After every row comes roughly how far along a hidden order it lies, from 0 to 12.
[ 0.25 -2.75 -0.65 -0.31 -1.36  0.60 -0.07  0.88 -5.21 -1.18 -6.44 -1.59
 -1.98  0.77  1.07 -0.92  0.62  0.95  0.39 -2.30  0.64 -0.44  0.15 -1.09
 -0.18  1.54 -1.07  1.73  1.53 -1.99 -0.42 -0.12 -1.86  5.80  1.59 -1.06
  1.17  0.21  4.00 -2.96 -2.96 -0.48  0.72 -0.58 -0.55  1.06  4.39 -1.76
  1.49 -3.66  1.43 -0.98 -5.81 -2.31 -0.30 -0.54  0.44  0.27  0.44 -1.79
  1.12]	6
[ 0.11 -2.90 -0.90  0.62 -2.39 -0.79  1.34  2.32 -6.92  0.31 -1.50 -2.94
 -3.73  1.50 -0.93 -0.72  3.04  1.38  0.08  0.81 -0.95 -0.23 -0.71 -1.74
  0.02  1.99 -0.73  2.11  2.91 -1.01 -3.25 -2.08  0.42  4.58  0.62 -0.25
 -0.74 -0.18  2.56 -1.47 -3.92 -2.84  0.85 -0.35 -0.84  0.77  3.98 -1.48
  0.42  3.58  2.56 -2.34 -6.67 -1.06 -0.12 -1.29 -1.01  0.48 -2.25  5.16
  2.27]	1
[ 0.39 -2.36 -0.40  0.24 -2.05  0.41  0.37  1.68 -5.47  0.11 -4.86 -1.76
 -3.02  0.43 -0.22 -1.01  1.17  0.66  0.07 -1.15 -0.58 -0.24 -0.04 -1.60
  0.09  1.72 -0.26  1.81  1.70 -1.54 -1.93 -0.64 -0.69  5.61  2.06 -0.73
 -0.15  0.05  3.69 -2.65 -3.18 -1.73  1.08 -0.54 -0.74  0.71  3.69 -2.22
  1.52 -1.09  1.10 -1.64 -5.53 -1.06 -0.25 -0.45  0.78  0.12 -0.33  0.46
  1.44]	8
[ 0.26 -1.78 -0.17  0.28 -1.48  0.56  0.26  1.27 -4.86 -0.50 -6.60 -1.05
 -2.28  0.15  0.46 -1.11 -0.03  0.63  0.58 -1.74 -0.47 -0.33  0.37 -1.19
  0.25  1.73 -0.63  1.95  1.04 -1.60 -0.72  0.44 -1.24  6.29  2.04 -0.72
  0.43  0.36  3.80 -3.17 -2.56 -1.21  0.55 -0.68 -0.49  0.81  3.76 -1.65
  1.82 -2.89  1.22 -0.83 -6.35 -1.82 -0.10 -0.29  1.14  0.34  0.43 -1.97
  0.84]	10
[-0.12 -3.04 -0.93  0.14 -1.49 -0.58  0.99  1.30 -6.90 -1.11 -3.08 -2.22
 -2.24  1.79  0.52 -0.45  2.05  1.74  0.83 -0.16  0.12 -0.55 -0.35 -0.88
 -0.13  1.55 -1.89  2.07  2.54 -1.30 -1.36 -0.96 -1.02  5.20 -0.12 -0.50
  0.92  0.16  3.40 -1.73 -3.26 -1.26  0.01 -0.37 -0.40  1.50  3.40  0.21
  0.32  1.05  1.86 -1.07 -5.33 -2.51  0.03 -1.44 -1.10  0.83 -1.22  1.87
  1.32]	0
[ 0.13 -2.66 -0.66 -0.14 -1.41  0.29  0.28  0.91 -6.10 -1.32 -5.65 -1.86
 -1.76  1.06  0.98 -0.86  0.82  1.24  0.69 -1.62  0.46 -0.56  0.09 -1.04
 -0.07  1.68 -1.38  1.94  1.82 -1.89 -0.55 -0.11 -1.69  6.29  1.17 -0.94
  1.23  0.25  3.73 -2.85 -2.80 -0.66  0.39 -0.55 -0.44  0.90  4.59 -0.71
  1.20 -2.47  1.52 -0.48 -5.42 -2.64 -0.10 -0.79  0.18  0.55  0.03 -1.07
  1.11]	5
[ 0.74 -1.85 -0.34 -0.06 -2.13  1.31 -0.51  1.66 -3.18  0.94 -4.93 -1.18
 -3.19 -0.51 -0.71 -1.04  0.81 -0.18 -0.93 -2.02 -0.33  0.00 -0.01 -2.12
 -0.09  1.72  0.92  1.49  1.25 -1.86 -2.03 -0.74 -0.39  4.60  3.13 -1.07
 -0.68 -0.23  3.82 -3.32 -2.95 -1.72  2.20 -0.57 -1.12 -0.10  3.31 -4.23
  1.57 -2.67  1.73 -1.89 -5.69  0.01 -0.70  0.30  1.42 -0.70  0.29 -0.57
  1.32]	12
[ 0.09 -2.69 -0.85 -0.05 -1.53  0.03  0.50  1.17 -6.52 -1.16 -5.39 -1.99
 -1.93  1.21  0.78 -0.69  1.26  1.48  0.69 -1.11  0.29 -0.51 -0.07 -0.99
 -0.09  1.61 -1.43  1.99  2.34 -1.64 -0.85 -0.44 -1.42  5.87  0.71 -0.82
  1.04  0.18  3.60 -2.30 -3.42 -0.87  0.35 -0.41 -0.50  1.33  4.75 -0.26
  1.01 -1.26  1.62 -0.86 -5.20 -2.62 -0.10 -0.95 -0.22  0.58 -0.40  0.05
  1.32]	3
[ 0.59 -2.13 -0.20  0.11 -1.89  0.92 -0.16  1.48 -4.20  0.27 -6.11 -1.33
 -2.48 -0.17 -0.11 -1.13  0.36  0.26 -0.11 -1.96 -0.42 -0.13  0.24 -1.75
  0.08  1.72  0.08  1.59  1.22 -1.47 -1.44 -0.28 -0.74  5.23  2.75 -0.84
 -0.14  0.05  3.23 -3.17 -2.61 -1.50  1.32 -0.62 -0.83  0.32  3.75 -2.91
  1.74 -2.89  1.46 -1.36 -6.44 -0.71 -0.36  0.01  1.37 -0.16  0.26 -1.22
  1.09]	11

Part 2:
[-0.64  0.42 -0.98  1.90  2.97 -1.11 -0.95  0.15  2.23 -0.09 -0.74  1.13
 -1.18 -0.43 -1.96  0.45 -0.12 -1.27  0.36  2.83  0.04  2.86  0.84  0.44
  0.54 -2.05 -0.28  0.81]	9
[ 0.19  0.38  0.26  2.34  1.72  0.67 -4.74  0.21  2.20  0.35 -0.27 -0.02
  0.72  0.05  4.50  0.22  0.58 -1.03 -0.37 -0.06  0.05  0.94  0.16  1.31
 -0.01 -0.05  0.80  0.26]	0
[ 0.30  0.13  1.76  0.00  0.96 -0.67 -1.77  0.17  2.85 -0.18 -1.14  0.61
 -0.79 -0.20 -1.68 -0.05 -0.60 -1.00  0.37  2.28 -0.07 -4.88  0.34  0.23
  0.30 -1.47 -0.24  0.34]	12
[ 0.43  0.54 -1.41 -0.27  1.92 -1.49 -3.65  0.13 -1.29 -0.26 -1.88  1.20
 -1.44  0.64 -1.34  0.53 -0.49 -1.73 -0.21 -0.35 -1.19  9.84  0.83  1.62
  0.65 -0.77 -0.23  0.77]	6
[-0.26  0.68 -0.90  1.84  3.09 -1.42 -1.94  0.17  0.99 -0.23 -1.61  0.52
 -1.22 -0.64 -0.56  0.88 -0.09 -1.84 -0.42  1.98  0.68  7.78  0.63  1.51
  0.74 -2.65 -0.32  1.16]	5
[ 0.68  0.29 -0.28 -0.13  1.12 -0.42 -6.34  0.12 -2.96  0.08 -1.10 -0.22
 -0.23 -0.56  0.05  0.47 -0.01 -1.43  0.09 -0.12 -1.08  8.12  0.19  0.68
 -0.05 -0.08 -0.03  0.22]	3
[ 1.91  0.71 -1.34  1.33  4.90  0.72 -3.21 -0.07  2.52  0.74  0.53 -0.07
  1.26 -1.29  1.00  0.43  1.08 -0.47 -1.34  1.00 -1.72 -2.34  0.42  3.25
  0.42  0.17  1.25 -0.01]	12
[ 0.22  0.25 -0.49  1.60  1.92 -0.74 -4.21  0.12  1.40 -0.13 -0.72 -0.78
 -0.49 -1.08  0.69  0.74 -0.01 -0.22 -0.06  2.46  1.01  2.15  0.37  0.99
  0.02  0.74 -0.03  0.61]	5
[ 0.48  0.82  0.05  0.55  1.93 -0.73 -2.48  0.29 -0.42  0.02 -1.23  1.31
 -0.72  0.32  0.52  0.37 -0.31 -2.30  0.15  0.06 -0.89  3.10  1.09  0.73
  0.33 -1.15  0.10  0.67]	5
[ 0.62  0.41 -1.02  0.03  4.45  0.34 -2.40 -0.24  2.38  0.22  0.48 -0.58
  0.46 -1.52 -2.39 -0.10  0.53 -1.28 -0.27  2.00 -2.17  1.45 -0.33  0.49
  0.56 -1.47  0.06  0.11]	10
[ 1.48  0.14 -0.38 -0.85  1.47 -0.19 -4.08 -0.03 -1.63  0.21 -0.33 -0.37
  0.49 -0.75 -1.07  0.23  0.15 -0.48 -0.34  0.13 -1.92  4.59  0.22  1.04
 -0.03  0.57  0.37 -0.03]	8
[-0.68  0.36  0.32  1.68 -0.23 -1.19 -1.46  0.50 -0.45 -0.27 -2.05  1.45
 -1.44  1.02  1.49  0.53 -0.47 -1.72  0.35  0.05  1.12  6.69  1.32  0.33
  0.25 -1.35 -0.22  0.79]	2
[ 0.48  0.34  0.68  0.07  0.27 -1.20 -2.54  0.31  0.58 -0.15 -1.49  1.23
 -1.64  0.64  0.13  0.28 -0.43 -1.09 -0.28 -0.01 -0.79  0.31  1.03  1.19
  0.41 -0.77  0.07  0.77]	8
[-0.42  0.17  0.56 -0.28 -2.51 -1.98 -2.98  0.46 -2.89 -0.33 -2.13  0.64
 -1.89  0.60  0.06  0.75 -0.71 -1.19  0.60 -0.46  0.06  7.03  1.33 -0.27
  0.06 -0.48 -0.40  0.85]	3
[ 0.16  0.29 -1.64  3.49  1.86 -0.38 -3.81  0.09  1.65 -0.05 -0.42  0.80
 -0.60  0.54  1.33  0.41 -0.13  0.66  0.07  1.21  0.13  1.55  0.54  1.52
 -0.31  0.78  0.12 -0.12]	6
[ 0.65  0.59 -0.25  0.87  4.04  0.66 -3.91 -0.08  3.14  0.52  0.17  0.21
  1.04  0.37  0.13 -0.22  0.52 -2.08 -0.35  0.19 -2.37  4.57 -0.49  1.45
  0.57 -1.39  0.54 -0.09]	4
[ 0.73  0.21 -1.03  2.16  0.99 -0.64 -4.90  0.16 -0.22  0.02 -0.66  0.94
 -0.10  0.74  0.87  0.27  0.02  0.15 -0.48 -0.18  0.16  2.85  0.67  1.55
  0.08  0.65  0.43  0.27]	7
[ 0.74  0.27 -0.26 -0.22  1.45 -1.03 -5.56  0.16 -0.84 -0.25 -1.70  0.56
 -1.15  0.63 -0.16  0.48 -0.44 -1.18 -0.28 -0.65 -0.68  7.80  0.45  1.29
  0.29 -0.44  0.01  0.71]	6
[ 0.45  0.55 -0.78  0.69  2.11 -0.82 -2.29  0.14  0.00  0.14 -0.93  1.32
 -0.61  0.42 -0.33  0.26 -0.19 -1.43  0.24 -0.33 -1.87  4.57  0.84  1.13
  0.12  0.08  0.07  0.33]	6
[ 0.15  0.30  0.94  0.14  2.35 -1.08 -2.92  0.03  3.03 -0.26 -0.69  0.07
 -1.29 -1.16 -2.99  0.15 -0.35 -0.98  0.49  3.16 -0.15 -3.81  0.16  0.41
  0.42 -1.31 -0.22  0.56]	12
[ 0.71  0.04  0.61  1.23  0.00  0.15 -1.17  0.19 -0.21  0.28  0.25  0.93
  0.76 -0.89 -0.68 -0.04  0.71 -0.68 -1.20  0.89  0.18  0.13  0.43  0.69
  0.29 -2.12  0.68 -0.03]	11
[ 0.41  0.09 -2.00  1.82  2.34 -0.24 -4.28  0.08 -0.33 -0.07 -0.23 -0.23
 -0.55 -0.58  0.84  0.75  0.15 -0.09 -0.01  0.87 -0.49  7.65  0.46  1.03
 -0.01  0.20 -0.10  0.28]	3
[-0.92 -0.34  1.42  0.97 -2.62 -1.17  0.47  0.42 -2.82 -0.73 -1.55  1.59
 -1.76 -0.71 -3.34  0.18 -1.00 -0.41  1.50  1.65  0.96 -4.46  0.93 -1.77
 -0.37 -0.47 -0.98  0.40]	11
